Below is a small trained network, with its code and all its weights. Each question gives an input and a target symbol and asks what happens when units are switched off, that is, made to give their printed mean instead of their output.

import numpy as np


def w(rows, s, z=0):
    codes = np.array(rows[::2]) - 128.0
    scale = np.full(codes.shape[1], s)
    scale[-1] = z or s
    return codes * scale


def f(y):
    return np.maximum(y, 0)


def softmax(a):
    e = np.exp(a - a.max(-1, keepdims=True))
    return e / e.sum(-1, keepdims=True)


def log_softmax(a):
    a = a - a.max(-1, keepdims=True)
    return a - np.log(np.exp(a).sum(-1, keepdims=True))


def net(x, mask):
    ids = ['ΔΘΣΦΨΩαβγεζημπ'.index(c) for c in x.split()]
    T = len(ids)
    res = E[ids] + P[:T]
    u = 0
    for l in range(2):
        r = res
        for j in range(2):
            rows = slice(3 * j, 3 * j + 3)
            q, k, v = (r @ M[l][rows].T for M in (Q, K, V))
            z = softmax(np.where(np.tri(T) > 0, q @ k.T / 3**0.5, -1e9)) @ v
            o = O[l][rows]
            res = res + np.where(mask[u + j], z, o[:, -1]) @ o[:, :-1]
        u += 2
        y = f(res @ A[l][:, :-1].T + A[l][:, -1])
        res = res + np.where(mask[u : u + 8], y, B[l][:, -1]) @ B[l][:, :-1]
        u += 8
    return log_softmax(res[-1] @ U[:, :-1].T + U[:, -1])


Q, K, V, O, A, B = {}, {}, {}, {}, {}, {}
E = w([
[118,94,56,155],'Δ',
[179,189,19,186],'Θ',
[46,55,135,26],'Σ',
[155,147,169,207],'Φ',
[60,108,220,77],'Ψ',
[92,141,90,162],'Ω',
[154,192,73,136],'α',
[113,195,113,186],'β',
[114,115,125,114],'γ',
[77,49,68,49],'ε',
[36,128,245,6],'ζ',
[86,134,141,78],'η',
[119,179,163,145],'μ',
[92,164,161,81],'π',
],0.011)
P = w([
[120,61,68,143],'0',
[154,175,101,60],'1',
[132,121,195,168],'2',
[208,49,124,107],'3',
[246,179,76,34],'4',
[64,128,184,172],'5',
[208,64,95,133],'6',
[233,254,60,101],'7',
[115,16,207,128],'8',
[130,142,33,196],'9',
],0.0096)
Q[0] = w([
[90,107,167,111],'0.h0',
[152,214,172,82],'0.h0',
[9,166,30,186],'0.h0',
[1,127,82,222],'0.h1',
[121,162,180,87],'0.h1',
[137,143,51,191],'0.h1',
],0.0086)
K[0] = w([
[171,137,139,156],'0.h0',
[146,150,162,59],'0.h0',
[82,79,113,119],'0.h0',
[252,178,102,89],'0.h1',
[124,196,153,119],'0.h1',
[153,133,100,120],'0.h1',
],0.011)
V[0] = w([
[67,11,122,63],'0.h0',
[102,107,147,99],'0.h0',
[130,151,205,68],'0.h0',
[160,142,58,141],'0.h1',
[144,71,117,117],'0.h1',
[136,149,84,105],'0.h1',
],0.012)
O[0] = w([
[208,44,175,116,254],'0.h0',
[169,15,3,163,190],'0.h0',
[14,62,25,78,243],'0.h0',
[201,113,223,138,21],'0.h1',
[161,197,204,199,137],'0.h1',
[160,128,124,17,108],'0.h1',
],0.0065,0.007)
A[0] = w([
[167,62,181,189,50],'0.n0',
[102,39,58,87,167],'0.n1',
[46,85,87,162,10],'0.n2',
[160,124,196,227,111],'0.n3',
[89,123,135,17,222],'0.n4',
[92,123,254,98,174],'0.n5',
[59,137,150,113,3],'0.n6',
[88,98,132,176,145],'0.n7',
],0.0093,0.0051)
B[0] = w([
[157,205,164,98,135],'0.n0',
[177,161,160,174,249],'0.n1',
[87,41,94,104,162],'0.n2',
[72,140,2,109,134],'0.n3',
[149,151,37,221,222],'0.n4',
[109,193,67,196,150],'0.n5',
[104,194,101,110,139],'0.n6',
[67,98,231,86,147],'0.n7',
],0.0075,0.018)
Q[1] = w([
[43,177,167,6],'1.h0',
[79,28,151,200],'1.h0',
[109,121,109,193],'1.h0',
[142,142,43,35],'1.h1',
[151,133,73,239],'1.h1',
[183,132,78,2],'1.h1',
],0.0076)
K[1] = w([
[160,122,171,115],'1.h0',
[107,209,83,186],'1.h0',
[96,190,75,74],'1.h0',
[103,97,9,137],'1.h1',
[81,132,114,181],'1.h1',
[156,140,14,130],'1.h1',
],0.011)
V[1] = w([
[70,46,166,106],'1.h0',
[145,151,76,20],'1.h0',
[134,120,157,53],'1.h0',
[168,39,176,98],'1.h1',
[2,221,76,144],'1.h1',
[15,205,75,26],'1.h1',
],0.0088)
O[1] = w([
[201,57,112,69,55],'1.h0',
[127,255,147,121,117],'1.h0',
[161,105,61,168,1],'1.h0',
[165,156,109,86,54],'1.h1',
[154,24,84,130,219],'1.h1',
[172,144,130,103,108],'1.h1',
],0.0072,0.0094)
A[1] = w([
[144,192,103,90,138],'1.n0',
[206,85,210,151,145],'1.n1',
[103,132,45,187,148],'1.n2',
[27,32,131,182,154],'1.n3',
[202,223,2,66,15],'1.n4',
[151,202,31,66,252],'1.n5',
[32,35,99,101,161],'1.n6',
[68,119,182,130,30],'1.n7',
],0.0061,0.0035)
B[1] = w([
[91,67,71,95,132],'1.n0',
[154,164,205,166,141],'1.n1',
[148,166,118,3,223],'1.n2',
[127,139,209,107,249],'1.n3',
[94,123,165,123,143],'1.n4',
[123,110,88,81,159],'1.n5',
[162,111,195,140,220],'1.n6',
[56,103,98,113,137],'1.n7',
],0.0074,0.012)
U = w([
[161,163,188,96,63],'Δ',
[156,155,216,184,156],'Θ',
[140,110,115,73,246],'Σ',
[120,147,95,113,130],'Φ',
[116,156,153,139,44],'Ψ',
[119,145,134,126,198],'Ω',
[131,108,151,147,2],'α',
[170,43,192,138,93],'β',
[105,120,117,254,129],'γ',
[140,128,155,148,128],'ε',
[145,154,96,102,228],'ζ',
[92,102,118,227,27],'η',
[143,129,149,227,238],'μ',
[21,105,214,135,113],'π',
],0.01,0.0046)

Each question gives the input, a string of symbols that net reads in full, and the target symbol t.
The units are the heads (3 rows each of Q, K, V and O) and the neurons (one row each of A and B). Each row of codes is followed by its name. A weight is (code - 128) times the scale printed after its matrix; where a second scale follows, it is the last column's (O, A, B and U).
mask holds one flag per unit, layer by layer, with each layer's heads first. A switched-off unit (its flag False) gives its mean, the last column of its rows in O or B, instead of its output. The means were averaged over made-up inputs and are rounded, as every weight is.
A unit's drop is (log p(t) with every unit on - log p(t) with that unit switched off) / (log p(t) with every unit on - log p(t) with every unit switched off).
The circuit of an input: a set's keep is (log p(t) with only the set's units on - log p(t) with every unit switched off) / (log p(t) with every unit on - log p(t) with every unit switched off). Starting from the 12 units with the biggest drops (on a tie, the unit counted first), units are removed one at a time, each time the one whose removal leaves the highest keep (on an exact tie, the one counted first), for as long as the keep stays at least 0.8.
circuit, biggest first: the units of the circuit, biggest drop first
k most important neurons: the k neurons with the biggest drops, biggest first
k most important neurons of layer l: the k neurons of layer l with the biggest drops, biggest first
which heads matter: for each layer, one digit per head in row order, 1 if its drop is at least 0.15 and else 0, layers parted by /
input Σ ζ η ζ Σ μ, target π: circuit, biggest first : [0.n4 0.n1 0.n7]
input π η ζ Σ ζ ζ μ, target β: which heads matter : 00 / 01
input ζ Δ β η ζ ζ μ, target β: circuit, biggest first : [0.n5 1.h0 1.h1]
input Φ π ζ γ η ζ Ω, target β: 2 most important neurons : [0.n5 0.n1]
input η ζ ζ ζ Σ ζ ζ, target β: 4 most important neurons of layer 0 : [0.n5 0.n6 0.n2 0.n1]
input ζ ζ ε η μ μ γ η β, target π: circuit, biggest first : [0.n4 0.n7]
input μ ζ ζ Σ ζ β Σ α ζ γ, target β: which heads matter : 10 / 01
input ζ μ ζ η, target β: 2 most important neurons : [0.n5 0.n4]
input ζ ζ γ, target π: 3 most important neurons : [0.n4 0.n1 0.n7]
input γ Δ γ η ε ζ η, target β: circuit, biggest first : [0.n5 1.h0 0.h1]
input Ψ Σ ζ ζ, target β: 2 most important neurons of layer 0 : [0.n5 0.n2]
input α β ζ Ω α Σ ζ α, target Σ: circuit, biggest first : [0.n1 0.n4 1.n5]
input β η ζ ζ ζ Δ, target π: circuit, biggest first : [0.n7 0.n4]
input Φ γ Φ ζ β ζ Φ, target β: circuit, biggest first : [1.h1 0.n5 1.h0 0.n6]
input γ ζ π η γ ζ Δ, target β: which heads matter : 00 / 11
input ζ Σ ζ ζ μ ζ Φ, target β: circuit, biggest first : [1.h0 0.n5 0.n4]
input ζ Ω Φ γ ζ ε ζ α, target Σ: circuit, biggest first : [0.n4 1.h0 1.n5 0.n5]
input Θ ε ζ Φ ζ π Ω Σ Φ, target π: 2 most important neurons : [0.n4 0.n1]
input ζ ε η ζ α Θ η μ ζ Ω, target β: which heads matter : 10 / 01
input ζ Δ ζ ζ β, target Σ: which heads matter : 01 / 10
input Σ ζ π, target π: which heads matter : 00 / 01
input Σ η π ζ Σ η ζ ζ Ω, target π: which heads matter : 00 / 01
input π η ζ ζ γ Ω, target π: which heads matter : 00 / 00
input ζ ζ η, target π: 2 most important neurons of layer 0 : [0.n4 0.n1]
input β ζ ζ η ζ β, target π: most important neuron : [0.n7]
